Rows lie near named flat spaces through zero. A row that begins with a name and a colon came from that space; any other row is followed by the name of its block's space that it lies nearest.
tq-dz: [-33 -16 -12   1  10 -21  -9  64  -4   3  21 -19  43  -6 -22 -14 -14   5
   5   4]
tq-dz: [  2  -2  19  -8  52 -70 -34  10  -6  46   7  46  56   5  15 -11  10 -33
  44  -3]
hp-jz: [ 32  19   9  -8  -8  42  19 -59 -19   9 -16   5 -15  -7   3  17  26  14
 -21  16]
fb-br: [-25  -6  -8   5  16 -34  18   2 -21 -17 -36  16  24 -19  -7   9  -8  17
  22   4]
ft-hc: [ 19  13   0 -11   5  -6   3 -16 -15  -6 -30 -17  -1  14 -13 -10   1   6
 -14 -11]
pn-ns: [-10   7  24  20 -31  46  19 -11   1  -2  17  13 -44  -2  28 -24  -2  -8
   5  -8]
hp-jz: [ 15  14 -22  -1  -5  -2  11 -19  34 -20  -6 -31 -21  27   9  28   4 -25
 -38  -2]
pn-ns: [  9   8 -21   3  19  -1  32   7  -1   4 -26 -10  14  16 -15  21  -2 -22
 -32  -3]
ft-hc: [ -3  -7  -6 -28  20 -53 -26  15 -19  32  -8  -2  63 -21 -43 -18   2   4
  15  -5]
ft-hc: [-19 -11  21   3 -43  64  17 -39 -29  28  30  33   3 -72  -1  -9  30  42
  20  25]
fb-br: [ 10 -27 -39  28   3   0  27 -39  50 -28 -14  22 -17   2  30  75  21  -8
 -17  -3]
fb-br: [  0  -5  -5  24  -7  27  47 -32  -9  -5 -25  10  -1  -5  12   3  24   5
 -17 -16]
pn-ns: [ 11   8   9  12  40 -46   9 -14 -10 -11 -50  28   1  33  25  -4  -3 -19
  18 -25]
ft-hc: [-21  22   7   9 -26  65  29  -1 -11  -9  36 -22 -14 -12  21  15  12  15
 -24  49]
pn-ns: [  4   4  -9 -44 -26 -11 -25 -29  -2  27  14 -11  21 -51 -47   6   7  15
   2  20]
ft-hc: [ 24  17   3 -35   9 -30 -37 -36 -11  -9 -13 -18  10   0  -7  12  12  26
   4  22]
pg-tm: [ 14  21   0 -21  60 -53 -31  59 -14   3 -19 -14  25  47 -18   6 -36 -22
   2  14]
hp-jz: [-11   3  -5  10   2  16  11   5 -10 -47 -14 -12 -19   7  15  28 -10  37
  -2  28]
tq-dz: [ -9  15  -7   8   4 -22 -13  14  12 -78  -7 -69 -19  57  36  -6  -2  25
 -21   2]
tq-dz: [ 31  -6   8  18  22   9 -10   4   1 -12  -1 -21   2  56  31 -23  24   3
 -23 -28]
ft-hc: [  5 -39 -42   9  -9   7  36 -67  -5 -14 -33   1  48 -47 -16  44  60  58
 -23  -4]
tq-dz: [-27  16   7  -8   4  -1  11  11 -29   9   7  -4  30 -23  -7  -2   1  11
   7  33]
pn-ns: [ 18  27  20 -10  18   4 -23  43   1  16  16 -14 -22  46   1 -21 -30 -38
  -9   1]
pg-tm: [ -4  -7   0   7 -12  31   5  29  -1   2  11  -7 -14   1 -13 -11 -15   2
  -9  -5]
pg-tm: [ 16  24  21 -22  27 -35 -23  -2  -9  27 -13  33  -5   7  -3   1 -23 -31
  30   9]
ft-hc: [ 35 -17  15  31  16  46   4 -31  15   3   4  65 -45  14  52  45  13  -3
  13   7]
hp-jz: [ -4  -6   2 -15   7 -23 -21  19  -4  39  22   0  42 -13 -22 -23   7 -13
   8  -6]
tq-dz: [  4  -8  -3  28   9   2  22  -1  16 -10 -15  15 -18  26  25   1   1 -23
  -5 -28]
ft-hc: [ -6  -2  -6  -9  -4  -4   1  -1 -10   5  -2  -5  18 -18 -18   1   2  12
   0   7]
pg-tm: [-38  33   3 -30 -15 -18  -4 -21 -38 -34   4 -53  36 -31  -3  -1  18  57
   1  58]
hp-jz: [ 19  23   4  -9   1 -12 -17   1  11 -36 -17 -36 -41  47  10  -9 -20  -7
 -15 -10]
fb-br: [  8  46  17  16  18  22  52   5 -20   3 -32  -6 -26  49  20 -18 -13 -50
 -30 -11]
fb-br: [ 13  11  13   1   1  19   3  -4  -4  19  11  -5   0  15   9 -18  13 -15
 -14  -6]
pn-ns: [-10  12   7  -9   3 -20   0 -19  -7  11   2  10  17 -16   6   3  10  -5
  14  14]
hp-jz: [  9  -1  -2  12  -8  13  22 -31   4  -5 -15   5 -12   3  13   2  16  -2
 -12 -16]
tq-dz: [-25  32 -20 -44   1 -32 -20  48 -14 -17  10 -79  37   0 -48   3 -25  13
 -26  46]
pn-ns: [  8 -34   7  11  -9   0 -49  37  53  12  45  39 -47   8  13  -1 -32 -28
  35 -23]
tq-dz: [ -7  10  -2  -9   6 -33  -5 -14   6  -7 -11  10  -2  -6   5  15  -8  -9
  16   9]
fb-br: [ 21  -1 -22  12   2   9  27 -28  20 -14 -20 -13  -9  21  10  26  19 -13
 -37 -15]
pg-tm: [ 13  14 -32 -20  16 -38  23 -34 -12 -16 -59 -26  29  -1 -32  30   9   8
 -28   1]
pg-tm: [ 13 -38 -29  35 -11  15  24 -31  52 -11  -2  26 -23   2  24  40  22 -16
 -15 -33]
fb-br: [ 14 -16  -3   6   1   7 -10 -23  22   8  14  29  -9  -9  17  29  14  -2
   9   5]
hp-jz: [-14 -11  27   5  11   4 -26  23 -15  19  35  31  15 -13  19 -14   2  13
  39  19]
pg-tm: [-25 -15  -5  10 -27  48   9  38  -1 -12  25  -5 -20 -23 -14   7 -22  24
  -1  19]
tq-dz: [-16  18   8  -8  36 -53  -5   9 -13  15  -5  14  41   3  10   2   0 -23
  22  17]
hp-jz: [-68 -34 -49  33 -12 -21  40  57  23 -54  -3 -30  23 -15 -10  21 -19  14
  -9  -4]
ft-hc: [-12 -10  -9  10 -16  14  11  -2  13 -14   5   6 -17 -14   4  17  -5   7
   2   4]
ft-hc: [  3  10 -40  -2  19 -19  20  12  10 -38 -29 -53  16  31 -12  38  -2   1
 -48  10]
pn-ns: [-32 -30 -29  38 -27  41  60 -22  10 -21   2   5  11 -37  14  34  33  25
 -20   5]
ft-hc: [ 10  18   2 -11  21 -31 -33  24  21 -17   6 -13 -21  39  15  15 -26 -23
   4  14]
tq-dz: [ 23   3  -9   1  19 -16  19 -30   5  13 -35  26   1   6  -2  21   6 -26
  -5 -16]
hp-jz: [ 25  -4   8   7  14  -2  -2 -26  10  10 -16  45 -24   7  17  19  -1 -17
  17 -10]
hp-jz: [ -3  -1 -14  27 -10  33  37 -29  18 -40 -11   4 -36   6  36  48  10   9
 -18  16]
pg-tm: [ 27  23   4   8 -58  83  59 -97  -4  -9 -19 -19 -53 -11  13  -3  43  10
 -53 -14]
pg-tm: [ 30  31  40   2  13  49  -3   7 -36  10   7 -17 -17  46  23 -38   8   3
 -20   6]
fb-br: [-53  10  -9 -12  18 -57  -9  65 -22 -27  -5 -36  44  -2 -22 -16 -33  15
  18  22]
pg-tm: [ -9 -39  -8  12  19  -4 -12  71   3  20   6  35  10  -8 -31  -1 -38  -6
  25 -16]
pn-ns: [  9 -19 -32  23  20  13   6  38  36 -18  18 -27   8  40  14  39   7 -12
 -42   2]
hp-jz: [-37   3  15  28 -34  25  17  21  -7 -53   9 -41 -31  20  31 -53  -5  26
  -3 -19]
pg-tm: [ 35  31  -5 -15   7 -12  11 -38  15   5 -32  -4 -29  28  -1  17  -5 -43
 -24 -11]
fb-br: [-18  20  13  -5   4  -5 -17  54   4   6  36 -28   0  26   5 -27 -23 -27
  -3  10]
fb-br: [-11 -19 -19  30 -13   5  37  -5  25 -13 -12   3  -9   4  10   1   7 -18
 -15 -36]
pn-ns: [ -2   1   6  41 -15  44  55  -2  25  11  -8  45 -62  12  27   2 -20 -60
  -5 -34]
fb-br: [ 30   6  -4  10   6  22   1 -12  34  14  27 -11 -10  37  30  15  25 -38
 -37  -5]
pn-ns: [-17 -16  -1  -1   5 -26 -16  -9  -8 -13   4   5  31 -22   9   5  17  36
  25  13]
tq-dz: [  7  -8   1 -12  18  -7 -22  55  -1  58  31   1  40   4 -35 -25 -10 -35
  -5 -11]
[-20 -18 -30   3 -29   1  20  -7  16 -17  -4 -21   7 -27 -22   9   5  13
 -16 -10] -> pg-tm
[-18 -18 -20  13 -11 -19  10  17  37 -11  -7  19 -26  -8  -7  16 -31 -28
  12 -22] -> tq-dz
[ -8  19   7  15  -6  53  41 -24 -23 -26 -15  13 -32 -10  24  40   0  26
  -6  45] -> fb-br
[ 12  22  29 -25  33 -29 -36   8 -23  25  -4  37   1   0  -2   2 -24 -10
  42  27] -> fb-br
[-24  -9  12   9  16 -33  -2  22   6  28   2  67  -1 -22   5   1 -30 -37
  54  -5] -> pn-ns
[ 32 -19 -35 -16  27 -52 -32 -31  36 -10 -17   4  19   5  -5  62  16   3
  -4   4] -> fb-br
[ 50   2  27  15  29  32  16 -54 -26  26 -33  60 -15  14  29  11  27  -1
   7  -9] -> pg-tm
[-18 -11  12  -8  -2 -21 -31  16   2  20  29  25  14 -26  -1 -11  -8   1
  40   9] -> tq-dz
[-52  38  26 -13 -56  28   4  18 -15  -5  52 -56  -9 -19   2 -62  -6   3
  -5  22] -> ft-hc
[-16  20   8  42  -8  46  77 -16  -2 -10 -22  24 -41  13  40   7  -2 -36
 -16  -7] -> tq-dz
[  3   1 -14  -8  15 -35 -28  89  41  12  16 -27 -15  50 -31 -22 -58 -69
 -14 -34] -> pg-tm
[ 12 -21 -19   8  10   2 -11  51  13  -5   8 -39  16  36 -19 -18  -5  -3
 -32 -30] -> tq-dz
[ -7 -26 -24  27 -24  38  51 -42  -2 -14 -16   0  13 -29   3  18  42  33
 -26 -12] -> ft-hc
[-29 -58  -5  49 -25  52  -1  44  34 -13  61  21 -17 -14  31   5   5  21
  13  -7] -> pg-tm
[ -4  21   8 -21   8 -20 -31  33   0   7  26 -34  14  20  -6 -19 -12 -14
  -4  16] -> tq-dz
[  4  18  18  47 -26  84  87 -68 -11 -18 -32  38 -68   2  55  14  20  -8
 -18  -7] -> tq-dz
[  0  13  19   1 -22  39   1  -7  -1  -7  10  13 -52  -6  11   2 -19   3
  11  16] -> ft-hc
[-28  -9 -11 -21 -22 -31 -32   0  17 -13  24  -7   6 -39 -13  14  -9  21
  26  24] -> ft-hc
[ 21 -15  17   6 -12  22   3 -31  -8  43   8  21  13 -11   0 -42  35  -5
   0 -39] -> fb-br
[-17 -15  27   9 -11  11 -10   6  -5  19  15  64 -27 -35  10  -9 -22   1
  57   3] -> fb-br
[-21   0   2  36 -37  59  67 -10  -8 -23 -23   7 -47  -8  10 -15  -9   1
 -14 -23] -> fb-br
[ 48  -5 -36  25  27 -10  51 -68  33  -8 -58  12  -2  38  25  54  41 -37
 -50 -38] -> fb-br
[ -7   3  -4  -3  -7  -1  -3   0  16  -4   7  10 -19 -10   2  23 -15  -9
   9  15] -> pg-tm
[-15   3  -4  33 -16  56  37  -2  24 -26  22   8 -46   7  44  42  -1  -9
 -17  27] -> fb-br
[  8 -23 -17   8 -25  12  15 -37  23  -5 -12  15 -20 -22  -6  17  11   5
  -5 -23] -> pn-ns
[ -4 -14  21  12   5 -11 -31  18  13   7  31  19  -4  12  30 -26   1  -8
  29 -14] -> tq-dz
[ -4   4  -1 -15  16  -9   0  25 -36   7 -23  -3  26 -11 -38  -6 -18  19
   5  11] -> pg-tm

Rows lie near named flat spaces through zero. A row that begins with a name and a colon came from that space; any other row is followed by the name of its block's space that it lies nearest.
fd_tn: [ -4 -11 -27 -17  27 -32  20  13 -19 -18 -28  22 -10  -6  15  12 -20   2
 -41  15]
fd_tn: [  3  17   7 -10 -11  15   5 -15  -5   7 -13  22 -14  26   6  10  -2  -3
   6   8]
fd_tn: [-23   9  -1  29  -3  10  17 -71 -17  -4 -10 -22   0 -10  -3 -14  -2  12
   6 -40]
rh_fm: [-27  42 -24  -2 -17  36 -15   1  13 -14   7 -15  10  -3 -19 -21  13 -19
   3 -43]
zj_pr: [  5  34  -3 -10  -6  17  -5 -33  19 -14   1 -40 -21  26 -33 -31  12   5
  14 -80]
mn_hl: [ -2  -2 -12  16   4   8  -1   3   9 -26   5   4 -10   7  -4   8  -4  -6
   1 -10]
rh_fm: [ 67 -38  13 -53 -12 -33  20  73  28  -8  -8  26 -47  26  -2  -7 -10   1
 -22   7]
rh_fm: [ 17 -32  -7 -37 -31  -2  22  36  22 -15 -21  13 -45  12 -18   0  -9  17
  27  51]
pp_nb: [-21   8 -61 -39  10  35 -22 -18 -22  15   0  -6   0  40  37 -59  -1 -37
  27 -21]
rh_fm: [ 10  -3  28 -43 -11 -10  -8 -68   2  27  26 -23  14  45 -53  22  23  48
  28  20]
mn_hl: [-12  43 -22  25  17  23 -16 -37   0 -24   0   0 -16  28 -15   8   7   8
  -4 -44]
pp_nb: [-57 -10   0  -6  15   7 -23  28   6  22   9 -34  27 -28  10  -4   5 -49
  11  30]
dr_sb: [ 16 -30  22 -13 -26 -12  16  -3 -11  13   5  11  15 -11 -10  19   6  28
  14  58]
fd_tn: [-60  14  -5  24  16  13 -25 -37  45  28  21  40 -13  37  -6  34 -26 -12
 -24  11]
zj_pr: [  6  -5 -20  29  26  11 -14   7  -8 -23   9  11  -8  15  22   6  -2 -17
  -2 -10]
mn_hl: [ 42 -35  25 -10 -57  -7  40   1  -1   8  -9  38 -13  -7  -8   8  -6  44
  15  51]
fd_tn: [ -5 -15 -10 -22 -45   7  50 -58 -36  10 -38  42 -28   5  -3   3  -6  39
 -13  40]
zj_pr: [ 55  21   0 -19 -17 -18   3  32 -10   6   1  27  22 -10  -2 -10   8  35
 -20  -7]
rh_fm: [ 14  11 -18 -31   6   3  -9  -7  -3  -3   4 -13   2  27  -4 -20   5   1
  16 -22]
pp_nb: [-32  44   6  14 -17  38  19 -64 -32  10 -19 -15   4  -9  22 -37   7 -44
 -26 -91]
zj_pr: [-21  50 -56 -93 -24  34 -11   8 -19   5 -27 -52   3   7 -23 -76  32 -16
  23 -38]
fd_tn: [ 43  61 -32 -59 -25  10  10 -26 -32  -7 -15   0  28  22  -7 -48  12  27
  13 -63]
rh_fm: [  5  29  12  27  27 -31  -4  13  46 -10  10  20  -2   0  -9  16 -27   0
 -55 -63]
fd_tn: [ -39   57  -44  -29   14   -2   29  -58  -14  -26  -35  -24   19   -2
    9  -49  -29  -29  -17 -111]
rh_fm: [ -2  -4  -5   0  30  -7 -15   1 -30   9  -2 -12 -18   2  -1   8  29   0
 -51  -3]
pp_nb: [ -6  25  54  -8 -39  35  12 -40  -2  11  11 -27  17   8 -10  -4  21 -41
  16 -51]
pp_nb: [ 18 -14 -68 -15  46 -33 -33  52  26 -16   9  54 -21  38  -4  23 -25  47
 -16  60]
fd_tn: [ 38 -36  37   9 -10 -25   9  45  -2   6  22  21  -1 -25  -4  22  18  -1
 -73   2]
rh_fm: [  4  32  -8  -5 -36  34  12  18   7 -24 -16  -9 -14 -10  -6 -33   8 -24
   4 -53]
mn_hl: [ 22  -6  19   8 -17  -9  12  -8  18 -13  13 -27   6 -15 -26 -13   3  20
  15 -35]
dr_sb: [ -2  10  11 -11 -27   7  -3  33  -7  11  15   9  54 -33   2   6  11 -14
   1  26]
dr_sb: [  0 -15  20  38  -3   0   0  44  26 -17  -3  25 -21 -13  -4  45  -9   3
   7  55]
mn_hl: [  4  28   4  -2 -38  33 -14  -1   3 -10  34 -19  38 -11 -34  -9  34  -4
   5 -37]
rh_fm: [  9 -10  39  -3 -50  32  28 -49 -42   5  -1 -21  10  -8  -5  -3  33  -7
  24  -2]
zj_pr: [ 23  36  14  -8 -39  10   8 -26   2  21  12  38  17  11 -14  -3   6  23
 -31 -34]
zj_pr: [-29  12 -32 -10  -1 -28  -6  -5  12  46   9  48  19 -23 -13  -6 -14  38
 -89   5]
rh_fm: [-20 -20 -12  -9 -19  21  23 -39 -34   3   2   2 -12  -1   9 -22  16 -32
 -58 -42]
zj_pr: [  3  29  -6 -66  -4   9  -4 -46 -29  62 -14  14  13  49  35 -41  -4 -12
  14 -10]
pp_nb: [ -6 -10  -4  10 -13   8   5  55  29 -20 -11 -11 -43 -25 -13 -15   5 -20
 -26 -19]
dr_sb: [ 42 -33  21 -51 -38 -18  44 -17 -26   5  -7  15  15   7   4  -3  -4  14
  13  23]
pp_nb: [ -4  10  67  67  13  -5  11 -10  -7   0   8   1  31 -33  32  36  -8 -43
 -20 -33]
dr_sb: [ 25 -56  51  43  12 -32  -8  45  22  18  38  39   7 -13  13  55  -7   0
 -34  58]
zj_pr: [ 11   3  13  -1 -19   2  -4  26  19  27   5  42  -4   4  10   6  -8   1
 -16  22]
fd_tn: [ -9  19 -31 -32 -20  22  18 -19 -15 -14 -13  26  -3  22   7 -14  -6 -20
 -15 -24]
mn_hl: [ 13   0   1  -2 -17  -7  23  -5  -1   0 -15  27 -15  -3   2  -2 -11  15
 -22  -5]
rh_fm: [-43  27 -34  73  44  14 -14  40  -2 -62 -30  -3 -31 -35   3  36  -1 -18
 -24   3]
fd_tn: [ 31  33 -37 -43   9 -23   4 -13 -34  -6 -18  -9  34  -1  -2 -31   1  45
  15 -18]
zj_pr: [  5 -19  16  61  22 -17   7  -5 -35   0   5   0  19 -48  28  10   6   0
 -45 -12]
mn_hl: [-13   0  -1 -20   5  -4  -8  -2  -2  16   2 -25  16  -6  -3 -15   5  -5
  11   2]
mn_hl: [-16 -28  -5  38  30 -12  -6  54  23 -18 -16 -29 -38 -35   9  -7 -10 -15
   3  10]
rh_fm: [ 27 -10   7 -17   1   3   4   1 -16 -29 -16 -21 -23  22 -20  23  19  22
  50  41]
pp_nb: [-24  -2  -7  -2 -12   9  -5   6  56   2   4  10 -34  19 -23  -1 -19   0
   7   1]
dr_sb: [ -7   7  34  35  -8  -1  28  38 -17  -6 -32  29 -18 -46  25  28   0 -35
 -68   0]
dr_sb: [ 14  -8   1  30  -6  31  -6  36   9 -34   1  23 -35  18  11  24   4 -25
  14  17]
zj_pr: [ 33  17 -16 -38   4 -23   3 -17 -16   4   5  32  31  26  -2   6  -8  34
 -10   1]
dr_sb: [ 38 -37  50 -41 -73   7  52 -39 -56  30   3  20  41 -11  15  -3  18   1
  11  34]
pp_nb: [ 51  -1 -35   3  16 -13   0  27 -72 -16 -26   2   1 -26  19 -13  30  46
 -13  25]
pp_nb: [  7 -18 -10 -15   2 -18  22  11   5 -28  -6  -8  -7  -7  -6  -9 -11  -7
 -18 -25]
zj_pr: [-11  -1  -2   1 -16  29   2 -11 -12   1  -4   9  -4  11  15   0   3 -20
  23  18]
fd_tn: [ 15  -1 -46   2  20 -15 -14 -15 -13  -8   3   4   2   7 -15  -5   2  64
   8  20]
dr_sb: [-26   5   0 -37 -39  12  28 -46 -39  22 -25  -5  10 -17 -13  -9  17  13
  -6  24]
pp_nb: [ 28   4 -13 -29   0   5 -34 -27  -1  30  21  28  13  63 -10  19   4  60
  68  78]
dr_sb: [ 13 -24  25  20 -38  35  -6  10 -10  15  18  20  -1   0   6  17  23  -1
  27  58]
dr_sb: [-15 -19  38  25  17 -25  21 -13  30  -7  11  23   3   5  15  38 -38 -37
 -34 -23]
pp_nb: [-29  43 -12   4  10  26  -7 -46 -25   1 -12 -11  17  12  15  -8   2 -19
  19 -28]
zj_pr: [-16  -7   5  30  -5  28   2 -30  -3  -7   4   6 -14  14  11  10  -2 -18
  18   0]
mn_hl: [-23 -29 -30 -27  19  -8 -24  32  -1   6  11 -26  11  -9  -7  -7  10  -4
  12  48]
pp_nb: [-21   0 -37  32  25 -12  11  16  53 -53 -27  10 -53   5 -10   7 -48  11
  13 -12]
dr_sb: [ 39 -54 -23 -26  16 -29   4  58 -14 -10 -20  37 -67  18  -6  25  11  36
 -49  75]
mn_hl: [-12 -16  53  -6 -26  -2  24  26   5  18  -4  41   7 -13  14  47  -8 -41
 -31  48]
fd_tn: [-25  19  -6   5 -10   1  -1 -65   1  25  16   1  30  -2 -15 -11  -5  26
  -9 -27]
mn_hl: [ -3  48  -8 -21  11  28 -35 -50 -29  21  26 -26  54  35   9 -19  23 -15
  38 -36]
rh_fm: [ -2   8 -37   7   7  28  11 -29 -36 -36  -1  -9  27   9  46 -38 -13 -48
  31 -58]
mn_hl: [  2   3 -40 -32  -8  -5  16 -36  -5  -2 -13 -14   0   8  -4 -51 -14  24
  19 -35]
zj_pr: [-12 -56  10  49  38 -40  -4  30  39 -11  15  32 -16  -7   5  59 -37  13
 -11  69]
mn_hl: [ 80  -5 -20 -11  31 -29 -15 -13 -43  17  22  26  35  34  45 -27  -2  36
   3 -21]
fd_tn: [ 28 -16 -43 -19   4 -31  -2  -2 -30   0  17  18  36 -14 -14  -6   9  63
 -29  24]
dr_sb: [ 14 -25  48  42  -1 -30  43  61   8 -33 -35  48 -36 -39  14  68 -22 -15
 -54  41]
[-21 -37 -47 -15  -5  -3  -3  37  35 -10  -4  20 -41   5 -20   0 -16  21
   0  58] -> fd_tn
[-25   7  -1  48  28  -3 -44  37  32  -6  32  -7  24 -23 -19  38   5   9
   5  35] -> dr_sb
[ 17  15  15  -9 -15  -5   8 -49  28  10   3   4 -16  35 -27  -4 -12  38
  20 -28] -> zj_pr
[ -7  22 -21 -20  26 -11 -18 -43   5   6   4 -17   0  34 -23  -5   0  30
   8 -21] -> rh_fm
[ -2   1  42 -16  10  -8  -6 -22 -10  33  10 -18  35  12  19   9   0 -24
  31  11] -> mn_hl
[-17   5 -26  -9  -2  17  -9   7  -5  13 -15 -15 -18  -4   9 -37   5  -7
  11  -2] -> zj_pr
[  9 -35  50  12 -34 -15  23 -32 -20  47  12  37  11 -19  -5  35  10  36
 -39  56] -> fd_tn
[ 14  -9  13  16   3 -13  26  -9   7  -7 -39   4 -58   4   5  -2 -17  20
   3  -3] -> dr_sb
[-26  -2   0  -8   9 -14   1 -31   9  19  12  25  14  15  -4  23 -16   2
 -29  11] -> zj_pr
[-25 -38  66  37 -21  -2  21 -60   1  30  30  17  28 -10   3  48  -8 -12
  -8  30] -> dr_sb
[  4 -19  20  35  14 -12  26  43  10 -15 -21  26 -20 -20  58   0 -39 -59
 -24 -22] -> mn_hl
[ -9  -8 -12  -1  -7  12  -8  -2  18  19   4  10 -19  15   6 -19  -9  -1
  10   5] -> pp_nb
[  2  -9  38 -12   5 -31  10 -43  11  18  -2  -8  -7  16 -34  36  -2  41
   4  26] -> mn_hl
[  4  17  13   8 -28  13   2  -3  15  25  -9 -13 -22 -16 -11 -37   9  14
  -5 -34] -> zj_pr
[ -5 -20   8  45  50 -65  -1  11  13   4  11  48  25 -25  11  62 -37  33
 -57  43] -> pp_nb
[ 13 -33  51  28  26 -45  23 -42  -1   6  24   3  25  -3  16  28 -21 -11
 -42 -38] -> dr_sb
[ 27 -26  -7 -23 -29   7  19  79  -2  -9 -36  12 -53 -18  11 -21   7  -9
  -3  37] -> rh_fm
[ 13  23 -44   4  27 -18 -23 -52 -37   4  27  -7  65  -1  -7 -12   9  61
   4 -16] -> fd_tn
[ 22  -4   7  11   5 -13 -14 -11 -10  19  18  11  17   1  -8  16  12  42
  -4  26] -> fd_tn
[ 20 -46  23   2   9 -43   9   1  27   7  11  13  -8   7 -13  31 -22  40
  12  51] -> dr_sb
[-31  20  51  79 -26  28  23 -57 -28   8  19   2  55 -56  28   8   5 -46
 -39 -69] -> rh_fm
[-17   7 -47 -20  26  -2 -24  40  28  -2 -13  10 -47  24  -6 -12  -9   0
 -20   8] -> dr_sb
[ -6   1 -12   7   9  -1  -6  17   8  -8 -12   2 -25  -1  -9   8   0  13
  -1  20] -> dr_sb
[-24  -9   7 -15 -11 -14  19 -23  35   5   8   9  -5   5 -21   2 -23  -7
 -34 -29] -> pp_nb
[ 23   0  11  19  22 -10 -18  46 -20   0  12  14  19 -16  19  24  16 -10
 -33  16] -> pp_nb
[-25  -7  21  59  41 -11  -4  10   2  -8   1  -5  24 -27  45  22 -27 -43
  11   2] -> pp_nb
[-32  19 -74 -12  15  18 -11  -9  -8  -4 -26   4 -29  12  10 -41 -10   7
  -1 -10] -> pp_nb
[  8  -5  23 -22 -34  14  12 -39 -31  39   1 -14   7  -3  -1 -26  27   4
  -6 -10] -> rh_fm
[  7  24   6  -5  18 -26 -30   2  24  29  22 -14  34  -3 -18  -6  -1  33
   7  -9] -> fd_tn
[-12   4  -5 -36  11 -36  -8 -10  38  41  14  -9  30   4  -5 -31 -31  14
   8 -16] -> dr_sb
